Below is a small trained network, with its code and all its weights. Each question gives an input and a class and asks what happens when units are switched off, that is, made to give their printed mean instead of their output.

import numpy as np


def w(rows, s, z=0):
    codes = np.array(rows[::2]) - 128.0
    scale = np.full(codes.shape[1], s)
    scale[-1] = z or s
    return codes * scale


def norm(h):
    return h / np.sqrt((h * h).mean(-1, keepdims=True) + 1e-5)


def f(y):
    return y / 2 * (1 + np.tanh(0.7978845608 * (y + 0.044715 * y**3)))


def log_softmax(a):
    a = a - a.max(-1, keepdims=True)
    return a - np.log(np.exp(a).sum(-1, keepdims=True))


def net(x, mask):
    res = np.array(x, float).reshape(1, 3) / 4 @ E
    u = 0
    for l in range(2):
        y = f(norm(res) @ A[l][:, :-1].T + A[l][:, -1])
        res = res + np.where(mask[u : u + 4], y, B[l][:, -1]) @ B[l][:, :-1]
        u += 4
    return log_softmax(norm(res)[-1] @ U[:, :-1].T + U[:, -1])


A, B = {}, {}
E = w([
[1,242,46,119,29,97,158,138,227,216],'x0',
[151,112,174,210,112,187,161,69,241,210],'x1',
[127,106,136,194,50,155,123,32,43,158],'x2',
],0.0065)
A[0] = w([
[110,132,112,56,141,87,101,209,4,68,143],'L0N1',
[101,147,88,55,151,96,132,225,115,98,76],'L0N2',
[148,160,103,39,177,117,142,246,134,84,54],'L0N3',
[98,143,99,73,128,93,127,177,62,105,3],'L0N4',
],0.015,0.0045)
B[0] = w([
[203,94,9,121,130,110,194,70,112,120,253],'L0N1',
[130,189,190,78,122,79,46,121,103,157,212],'L0N2',
[62,32,143,167,163,86,120,119,150,123,220],'L0N3',
[151,203,161,186,63,201,98,215,161,89,185],'L0N4',
],0.013,0.018)
A[1] = w([
[253,70,171,110,230,250,201,163,92,71,124],'L1N1',
[85,40,207,196,114,213,119,104,77,118,106],'L1N2',
[220,102,136,195,87,185,116,28,43,134,44],'L1N3',
[232,176,107,121,100,151,110,168,119,100,2],'L1N4',
],0.014,0.0029)
B[1] = w([
[144,182,129,87,196,140,253,200,194,84,232],'L1N1',
[167,134,173,205,73,167,130,170,103,88,181],'L1N2',
[68,98,156,88,115,136,74,49,75,208,247],'L1N3',
[131,196,160,155,140,210,64,159,105,50,164],'L1N4',
],0.015,0.016)
U = w([
[108,182,18,135,63,133,191,149,214,186,221],'0',
[106,104,196,163,54,183,116,71,58,178,180],'1',
[165,145,222,147,169,187,243,214,145,57,92],'2',
[105,40,163,193,172,128,130,180,165,72,3],'3',
[193,44,45,127,172,9,76,114,118,49,138],'4',
[41,146,218,80,155,59,40,188,166,137,46],'5',
[186,107,28,49,184,180,239,53,64,97,169],'6',
[174,210,56,126,67,154,26,127,54,50,151],'7',
],0.012,0.0028)

Each question gives the input, the list of numbers given to net, and the class t.
The units are the neurons (one row each of A and B). Each row of codes is followed by its name. A weight is (code - 128) times the scale printed after its matrix; where a second scale follows, it is the last column's (A, B and U).
mask holds one flag per neuron, layer by layer. A switched-off neuron (its flag False) gives its mean, the last column of its row in B, instead of its output. The means were averaged over made-up inputs and are rounded, as every weight is.
A unit's drop is (log p(t) with every unit on - log p(t) with that unit switched off) / (log p(t) with every unit on - log p(t) with every unit switched off).
The circuit of an input: a set's keep is (log p(t) with only the set's units on - log p(t) with every unit switched off) / (log p(t) with every unit on - log p(t) with every unit switched off). Starting from all 8 units, units are removed one at a time, each time the one whose removal leaves the highest keep (on an exact tie, the one counted first), for as long as the keep stays at least 0.8.
circuit, biggest first: the units of the circuit, biggest drop first
most important unit: the unit with the biggest drop
k most important neurons: the k neurons with the biggest drops, biggest first
k most important neurons of layer l: the k neurons of layer l with the biggest drops, biggest first
input [-7,8,4], class 2: circuit, biggest first	L1N1
input [-2,-3,-2], class 4: circuit, biggest first	L0N3; L0N1; L0N2
input [0,-6,-7], class 4: circuit, biggest first	L0N3; L0N1
input [5,-7,-8], class 4: 3 most important neurons	L0N3; L0N1; L1N3
input [-6,3,0], class 2: 3 most important neurons	L1N1; L0N1; L0N2
input [0,5,-8], class 3: 2 most important neurons	L0N1; L1N3
input [5,-6,-6], class 4: circuit, biggest first	L0N3; L0N1
input [0,7,1], class 1: 3 most important neurons of layer 0	L0N1; L0N3; L0N4
input [1,3,-6], class 5: 2 most important neurons	L0N1; L1N1
input [7,3,-6], class 5: 2 most important neurons	L0N1; L1N1
input [1,3,-3], class 0: 2 most important neurons	L0N2; L0N3
input [-4,-8,-2], class 4: 3 most important neurons of layer 0	L0N3; L0N2; L0N1
input [2,-6,8], class 7: 2 most important neurons of layer 0	L0N4; L0N3
input [-3,2,4], class 1: most important neuron	L1N3
input [-8,-4,-7], class 4: 3 most important neurons	L0N3; L0N2; L1N3
input [-5,-8,-5], class 4: circuit, biggest first	L0N3; L0N2; L0N1
input [0,5,-7], class 3: 2 most important neurons	L0N1; L0N2
input [1,7,1], class 1: 2 most important neurons	L0N1; L1N1
input [-4,7,3], class 2: 2 most important neurons	L0N2; L1N1
input [1,-2,2], class 7: most important unit	L1N4
input [1,3,-2], class 0: 2 most important neurons of layer 1	L1N3; L1N1
input [2,-4,0], class 7: 2 most important neurons of layer 0	L0N4; L0N1
